Each row of numbers stands for one element and depends on some of the facts below. Use the named rows to name the rest.

There are 3 kinds of fact about the elements: stetrun, stuke, rovor.
stetrun 347 <- bapim brafis fikoskon gruge lidal ludro naklori netra ploklo sosen
stetrun 950 <- bastel boste dogrel drabrul fifel flaze fluvitum grelu grestim katrasak kluga letu pusken raste rilal stavol suter tralu trifen trizem zabestem
stetrun 229 <- breges dastom dipar femi fluno griron grutro klamum kliba klonon lavo mugeton mugral pire plidrol plival rafotil robok sagilon satru sorur triri ziskek
stetrun 325 <- bripozur brote drakluklom dugu duko fafiplis febuk fifedrus fivin flaflis flakloran flasel fodoma fotrazun fube fugom goplel grafler griplor kedri kiklin kladan klelalur koduban lareskis migu motri mufli nakavok nizas nuflir peflita petom plabon pligris plipeplus putris remastes rilur rotrek sipla sitobra skatetrar tipu trita trunik vazir virum zoflol
stetrun 833 <- brokal dagraska dutresta latrom mogril mugramok nezal sotaner stuvu taplosin trepedrol zabenal
stetrun 659 <- delak drebren fliva gosagras grubra kluflatru metis moskas pigrol radegar remitrun skeplo stovam troben tuston veru vimusen zabroklim
[bapim brokal mugramok tralu triri ziskek] stuke fotisko
[bastel bripozur dipar drakluklom flakloran latrom mugeton pire plipeplus sotaner] stuke tridum
[bastis boste brites debregrin fotisko grelu grestim kiklin kubrifus suter tridum] stuke skudral
[brafis motri] stuke gubrak
[breges drebren fodoma grafler koduban lidal peflita stovam] stuke postus
[bribri gruge loske patan] stuke brege
[brote fafiplis] stuke bastis
[dagar dogrel drabrul drakal fivin flaze nezal pusken raste trifen trunik] stuke ravegol
[dagraska] stuke patan
[dastom goplel gosagras kladan klonon satru sitobra] stuke dagar
[delak flaflis fliva grizuk gubrak kedri plokel plupebrun rafotil remitrun skeplo vimusen] stuke redres
[driros fugom grutro katrasak sipla tipu trizem] stuke reskem
[dugu klamum] stuke bribri
[duko ploklo] stuke skonoplik
[dunutro rilal stavol] stuke vostudri
[dutresta migu trita] stuke plokel
[febuk fifel taplosin] stuke guba
[femi fluvitum griron kliba lavo ludro robok skatetrar] stuke plupebrun
[fifedrus sosen] stuke drakal
[fikoskon naklori netra] stuke debregrin
[flasel klelalur rilur stuvu zabenal] stuke loske
[flete fluno guba skonoplik] stuke stekli
[fotrazun mugral nizas plabon] stuke flete
[fube grubra kluflatru pligris radegar troben tuston veru zabroklim zoflol] stuke grizuk
[griplor kluga mufli pigrol plidrol sorur] stuke dunutro
[lareskis nakavok nuflir petom putris remastes rotrek sagilon vazir zabestem] stuke driflostek
[letu metis plival] stuke driros
[mogril trepedrol] stuke brites
[moskas] stuke nasuk
[virum] stuke kubrifus
[bripozur drakluklom] rovor flakloran
[brote] rovor fafiplis
[dastom satru] rovor goplel
[dipar] rovor latrom
[dogrel pusken] rovor raste
[dutresta] rovor migu
[fikoskon naklori] rovor netra
[flaflis fliva] rovor kedri
[flaflis fliva] rovor vimusen
[flasel] rovor zabenal
[fliva remitrun] rovor delak
[fluvitum griron] rovor kliba
[fodoma] rovor grafler
[gosagras] rovor sitobra
[grestim] rovor grelu
[griplor plidrol] rovor kluga
[grutro tipu] rovor katrasak
[katrasak] rovor grutro
[kiklin] rovor boste
[klelalur] rovor stuvu
[kliba] rovor femi
[kluga mufli] rovor griplor
[kluga sorur] rovor mufli
[lareskis nakavok] rovor nuflir
[lareskis] rovor petom
[latrom] rovor dipar
[letu] rovor plival
[migu] rovor trita
[mogril] rovor trepedrol
[mugral nizas] rovor fotrazun
[mugral nizas] rovor plabon
[peflita] rovor stovam
[peflita] rovor breges
[petom] rovor nakavok
[pire] rovor drakluklom
[plabon] rovor mugral
[pligris] rovor radegar
[pligris] rovor zabroklim
[putris zabestem] rovor rotrek
[radegar] rovor zoflol
[radegar] rovor fube
[raste] rovor drabrul
[rilal] rovor stavol
[robok] rovor lavo
[skatetrar] rovor fluvitum
[stovam] rovor fodoma
[stovam] rovor peflita
[taplosin] rovor febuk
[tipu] rovor fugom
[tralu ziskek] rovor mugramok
[trifen] rovor trunik
[trunik] rovor dogrel
[tuston] rovor troben
[vazir] rovor zabestem
[vimusen] rovor fliva
[zabroklim] rovor kluflatru
[zabroklim] rovor veru
[ziskek] rovor tralu
[ziskek] rovor triri

Named rows:
[-4,-2,-13,-4,-1,-5,0,-17,-3,-1,0,-3,13,2,-1,-1,-2,2,-4,4,12,-6,-1,-2,-1,-3,-3,0,6,-9,6,-5,2,1,-2,-1,-4,-3,-2,-2,-6,3,2,-2,9,18,0,3,1,3] : grutro
[3,-2,27,-2,-6,-3,7,-27,0,-2,-1,1,-3,1,6,7,-2,2,11,3,12,6,-3,1,-1,-6,0,-6,11,-10,5,-7,10,4,4,13,-13,-9,-3,-5,-9,-2,12,-3,15,3,-6,3,14,2] : plidrol
[-3,-2,-9,-4,-2,-6,4,-23,-3,0,1,-3,7,-1,-2,0,-1,2,-4,7,14,-4,-1,-2,0,-3,-2,1,9,-7,7,-5,2,1,1,0,-5,-2,-2,1,-5,4,3,-5,9,10,-1,3,1,2] : sagilon
[-5,8,3,-3,3,-9,-1,-11,-6,0,2,-1,12,-1,-1,-1,2,-1,-5,5,-6,-6,8,-9,1,5,1,7,-11,-4,0,-6,1,0,-5,-14,2,7,-3,3,2,0,-6,6,-8,6,10,1,-5,6] : fafiplis
[-4,0,4,-2,-3,-6,4,-17,-8,3,2,-1,2,-3,-1,1,0,-2,4,5,1,-5,-2,-4,0,-1,-1,2,0,-3,-2,-6,-1,-1,4,-5,-1,1,-3,-5,-4,-1,-3,-3,-4,-8,3,3,-4,-3] : remastes
[4,-1,-10,-3,3,-7,0,-15,-9,5,2,-3,-1,1,-1,-2,-3,1,7,-2,0,-10,1,-3,-1,0,1,2,7,-3,-4,0,-9,-3,1,8,10,4,0,-5,-1,-1,1,0,0,8,6,2,-15,3] : migu
[-1,0,29,-1,-6,-3,11,-20,-8,2,3,2,-1,3,3,10,2,-3,11,4,-4,2,-2,-2,0,0,1,-3,0,-4,-5,-9,9,1,5,1,-7,0,-6,-6,-6,-4,2,5,0,-3,1,3,2,0] : mufli
[11,-5,-19,-3,1,-1,15,-16,-16,9,6,-2,5,10,-6,-2,2,-2,1,1,-11,-11,-1,-4,-1,7,1,0,9,6,-9,-6,-4,-4,-3,-1,15,6,-5,2,3,2,-4,14,3,43,9,4,-27,5] : zoflol
[16,-6,2,-3,-1,-2,5,-17,-9,6,1,-3,-13,4,1,-4,-4,2,16,-5,-6,-2,-3,-2,-4,-1,2,-6,12,2,-6,-3,-8,-2,4,10,10,-3,0,-7,-2,-4,5,3,5,20,6,3,-13,1] : pligris
[6,-2,1,-2,0,-4,7,-18,-9,6,3,0,-7,1,-1,0,-1,-1,8,0,-1,-6,-1,-3,0,2,1,-1,12,3,-5,-3,-4,-1,4,7,7,3,-1,-1,0,-1,3,3,2,12,4,2,-14,2] : motri
[-7,1,-11,-3,-1,-5,5,-11,-12,3,3,-2,16,4,-4,1,2,-3,-4,5,-4,-11,0,-5,0,3,-2,4,-4,-4,-4,-6,1,-2,-2,-12,2,6,-5,-3,-3,1,-9,5,-6,12,6,4,-12,1] : fugom
[-4,1,8,1,0,0,-4,-11,-4,4,4,0,-7,2,4,-1,3,-1,0,4,-4,-4,1,-4,1,-2,-1,2,5,-2,-7,-2,-1,-4,4,-8,-3,-9,0,-4,-4,4,-3,2,-4,-13,0,-1,-3,-9] : drebren
[7,7,23,4,-4,2,6,-1,0,1,5,5,-4,4,2,6,7,-7,-4,5,-11,2,8,-6,2,6,3,9,-22,1,-8,-7,9,0,-6,-21,-1,0,-4,8,10,1,-12,12,-8,18,3,-3,14,2] : mugramok
[-3,6,1,1,-3,-2,-13,-1,12,-4,-3,0,0,-3,8,-9,2,4,-2,5,7,7,10,-4,-1,3,0,-2,-11,-4,4,-8,5,2,-8,-17,-3,-7,5,14,6,7,-2,1,0,8,-2,0,22,3] : suter
[-18,-1,-31,4,-7,-5,-15,-1,13,0,-5,2,-21,-14,5,-9,-6,0,0,5,37,-9,-1,-1,3,-3,-6,-6,21,5,6,-4,-5,3,10,-8,-4,-9,8,14,0,9,0,-21,-2,-5,-13,-1,12,-5] : letu
[-7,-5,-5,1,3,14,-9,40,11,-6,-3,0,8,0,-5,9,-1,0,-10,-6,-10,13,-9,18,2,-2,1,-1,-10,3,2,14,-3,-1,2,6,-5,9,-2,-2,0,-12,-5,-6,-19,-23,-7,-6,-6,6] : driros
[-9,-6,-5,1,4,16,-10,42,12,-6,-2,0,9,0,-6,11,-1,0,-11,-6,-10,14,-10,19,2,-2,0,-1,-10,3,1,15,-4,-1,2,6,-6,9,-2,-3,0,-14,-6,-6,-21,-26,-8,-7,-7,7] : brege

Rows to name:
No name comes twice in this set of rows, the named rows included.
[-5,-2,-3,-3,-4,-4,5,-19,-3,-1,0,0,8,2,0,3,-1,1,-4,6,14,-4,-3,-1,1,-1,-2,-2,11,-6,5,-7,6,2,2,0,-7,-3,-4,2,-6,2,3,-2,8,18,-3,2,0,5]	mugral
[-2,0,9,-2,-3,-7,-4,-11,-5,-1,-2,-3,-3,-2,4,0,-4,1,11,0,2,-3,-2,-3,-3,-5,-1,-2,-2,-8,-1,-5,-3,1,5,-1,-3,-4,0,-11,-8,-5,2,-5,-3,-10,3,3,4,-3]	tipu
[-6,-1,-16,-3,-2,-3,14,-24,-7,3,4,0,14,2,-6,1,3,-1,-14,11,11,-9,-1,-4,3,4,-3,2,12,1,5,-7,7,1,0,-7,-2,3,-6,9,0,8,-1,3,9,27,0,3,-10,4]	breges
[0,7,22,-2,1,-10,-10,-11,1,-4,-4,-2,-7,-7,6,-2,-4,3,10,-1,-1,2,5,-7,-2,-2,1,2,-9,-8,3,-3,-4,2,2,-3,-3,-3,2,-5,-3,-6,5,-4,-5,-15,7,0,10,2]	brote
[4,-4,-15,-1,-2,-6,4,-25,0,4,-2,1,-26,-9,-1,-5,-9,3,5,2,28,-8,-3,-4,1,0,-2,-5,40,10,7,-2,-8,3,14,14,3,-5,3,11,1,3,14,-12,15,23,-4,0,-11,5]	robok
[-4,-4,-2,2,5,14,-8,42,12,-6,-3,1,6,1,-5,8,-2,1,-9,-9,-12,13,-7,15,1,0,1,-1,-9,6,2,15,-2,0,1,8,-3,9,-1,-1,2,-12,-3,-2,-15,-18,-6,-6,-6,7]	nasuk
[-6,0,8,-1,-4,-5,5,-14,-7,2,1,1,1,0,0,5,0,-3,4,4,1,-5,-3,-2,0,1,-1,-1,2,-2,-4,-7,3,1,5,-5,-4,1,-4,-4,-5,-3,-2,1,-5,1,2,2,-4,0]	plabon
[8,-4,-6,1,2,3,7,-16,-10,11,9,2,-11,10,0,-2,4,-2,-2,1,-8,-10,1,-4,2,6,1,1,20,10,-13,-2,-2,-6,2,0,10,-3,-1,5,4,7,-2,13,2,27,2,-1,-26,-1]	troben
[-9,0,-2,-2,-3,-4,10,-14,-11,4,4,1,10,4,-3,5,3,-5,-4,7,-2,-9,-2,-3,2,4,-1,2,1,0,-5,-8,6,0,2,-11,-1,6,-7,1,-2,0,-8,6,-6,12,3,3,-12,2]	fotrazun
[4,4,-4,-1,-5,-6,-3,0,2,-5,-3,-1,4,-5,3,-2,-1,0,4,2,8,6,10,-3,-1,3,1,1,-17,-4,7,-9,0,5,-6,-17,1,1,1,7,6,3,-2,-1,-1,12,2,2,21,6]	bapim
[-5,1,11,1,-2,1,2,-12,-5,5,5,2,-9,2,3,0,4,-3,-3,6,-3,-5,0,-5,2,1,-2,2,9,3,-7,-4,1,-3,5,-10,-4,-8,-1,1,-2,5,-4,3,-4,-9,-1,-1,-5,-8]	stovam
[13,-4,14,1,0,2,-1,-15,-3,7,3,1,-29,4,8,-3,-2,1,14,-4,-3,-1,-1,-2,0,-2,1,-5,22,6,-10,0,-7,-4,8,11,5,-13,4,-3,-1,1,8,3,5,6,-1,-1,-10,-5]	tuston
[-4,4,18,5,3,1,4,7,-3,-3,-2,3,-6,2,5,-6,1,-1,3,-6,-4,-7,-2,-8,-3,-7,-2,-2,7,1,-2,7,7,-1,1,11,-3,-13,4,-16,-9,6,10,2,16,-32,1,1,8,-23]	gosagras
[11,-5,-13,-3,1,-3,9,-26,-5,5,3,-1,-4,4,-2,-1,-3,3,3,0,12,-6,0,-2,0,1,1,-2,26,1,2,-2,-2,0,1,16,6,0,-1,5,1,4,9,2,18,37,0,2,-15,8]	rafotil

Now the same elements, written a new way:
Named rows:
[3,0,-4,-2,0,-11,0,2,-2,-6,-8,1,-1,0,2,6,1,-4,-4,0,-4,-2,2,9,9,-3] : rotrek
[-1,-10,-1,4,-1,1,6,10,2,8,8,12,4,6,-1,-1,-11,-1,0,1,-3,2,10,-8,10,-7] : putris
[5,4,-1,-4,-3,-7,0,7,0,-5,-9,5,-8,-5,4,6,6,-6,-8,0,-2,1,3,10,10,6] : metis
[16,-4,-9,8,-13,-6,-6,14,-6,2,10,48,23,18,-9,-4,-5,8,-17,-4,4,3,17,-12,6,-13] : mufli
[-13,-6,-5,0,-4,6,-4,17,3,8,3,7,-12,1,-4,-3,-7,2,12,1,0,8,2,-9,18,-5] : radegar
[-10,1,-10,-5,0,-11,-10,4,-3,-8,-12,-5,-9,0,-6,4,3,0,9,2,0,0,-8,7,14,-12] : fube
[3,7,2,-12,-2,-4,9,-7,-4,0,-3,2,-10,1,-15,13,15,-2,-2,2,6,0,-11,32,-16,9] : skonoplik
[-8,1,-9,-5,0,-10,-8,3,-2,-8,-10,-4,-8,1,-5,4,3,0,7,2,-1,-1,-6,8,12,-10] : trita
[-4,-10,1,14,12,4,4,-15,6,3,-7,0,11,8,7,-16,-17,2,3,-2,-1,0,9,-29,-12,-3] : drakluklom
[-2,-11,1,17,10,19,6,-13,2,22,-4,-3,0,2,22,-21,-20,8,4,-10,2,-4,10,-16,-21,10] : dipar
[3,7,2,-12,-2,-5,10,-6,-4,0,-3,3,-10,1,-15,13,15,-2,-3,2,6,0,-11,33,-16,9] : guba
[-10,7,-3,-12,-1,-2,-1,-7,-4,-5,-5,-8,-13,0,-17,9,14,5,11,4,8,2,-19,28,-13,4] : gubrak
[-11,-9,-2,2,-2,15,-5,15,0,23,9,0,-13,0,-1,-9,-12,6,14,-4,2,1,0,-9,10,-7] : kliba
[-9,5,-3,-10,5,-14,-12,8,6,-8,-10,-10,-8,0,-16,5,-2,-2,3,3,1,0,-5,2,24,-16] : kedri
[4,1,-4,-2,0,-11,-1,2,-2,-7,-8,2,0,0,1,6,2,-4,-5,0,-4,-2,2,8,8,-4] : remastes
[6,5,5,6,10,4,-7,-17,1,0,-19,-15,2,-4,8,-13,-1,0,-4,-7,1,-7,-3,-21,-19,3] : triri
[2,7,9,-6,-4,5,7,-10,-5,-15,22,-16,11,-6,0,8,14,11,2,6,3,1,-10,37,-21,18] : drakal

Rows to name:
No name comes twice in this set of rows, the named rows included.
[6,5,5,7,12,4,-8,-20,1,-1,-21,-16,3,-4,10,-14,-2,-1,-5,-7,1,-7,-3,-24,-20,4]	mugeton
[-11,-3,0,-3,-1,3,-5,18,8,7,4,4,-10,1,-11,-2,-9,0,6,2,1,7,4,-13,24,-7]	remitrun
[12,-5,3,4,-8,9,-3,16,-3,20,10,22,5,5,-4,-7,-7,2,-9,-7,1,-1,10,-19,4,-6]	sorur
[-14,-4,2,-6,6,-5,-8,17,12,6,6,-3,-4,6,-24,-1,-16,0,7,3,2,4,3,-17,31,-22]	flaflis
[-7,-9,-3,19,8,16,10,-13,6,16,-10,0,7,7,26,-11,-25,6,6,-6,1,-1,12,-5,-19,10]	latrom
[1,-5,1,3,-5,6,7,15,3,17,2,14,2,6,-1,6,-12,-5,-2,-1,-2,2,7,-3,7,-4]	taplosin
[-13,-10,-6,2,-1,2,-2,11,1,8,6,6,-3,6,-8,-3,-10,3,12,2,-1,4,2,-8,15,-13]	migu
[4,0,-3,-1,-1,-11,0,1,-4,-8,-7,3,-1,-1,-2,4,3,-5,-5,2,-5,-2,-1,4,3,-6]	fugom
[-15,-10,-7,1,-2,2,-4,12,1,7,5,5,-5,6,-9,-3,-10,4,14,3,0,4,1,-10,16,-15]	pligris
[-3,-13,2,9,-3,10,9,7,0,4,30,0,15,1,16,-3,-14,11,5,3,-5,2,13,10,6,5]	trunik
[2,-6,11,8,-8,14,5,12,2,-6,37,-3,19,-7,18,-5,-6,10,1,4,-5,6,12,1,7,14]	gosagras
[5,4,-1,-3,-3,-7,0,6,0,-7,-9,3,-7,-5,6,5,6,-5,-7,0,-3,1,2,8,9,6]	drebren
[9,-11,11,19,-12,19,2,8,-18,6,12,19,-3,-13,-19,-32,-8,-12,2,6,-17,2,-15,-71,-41,-24]	grutro

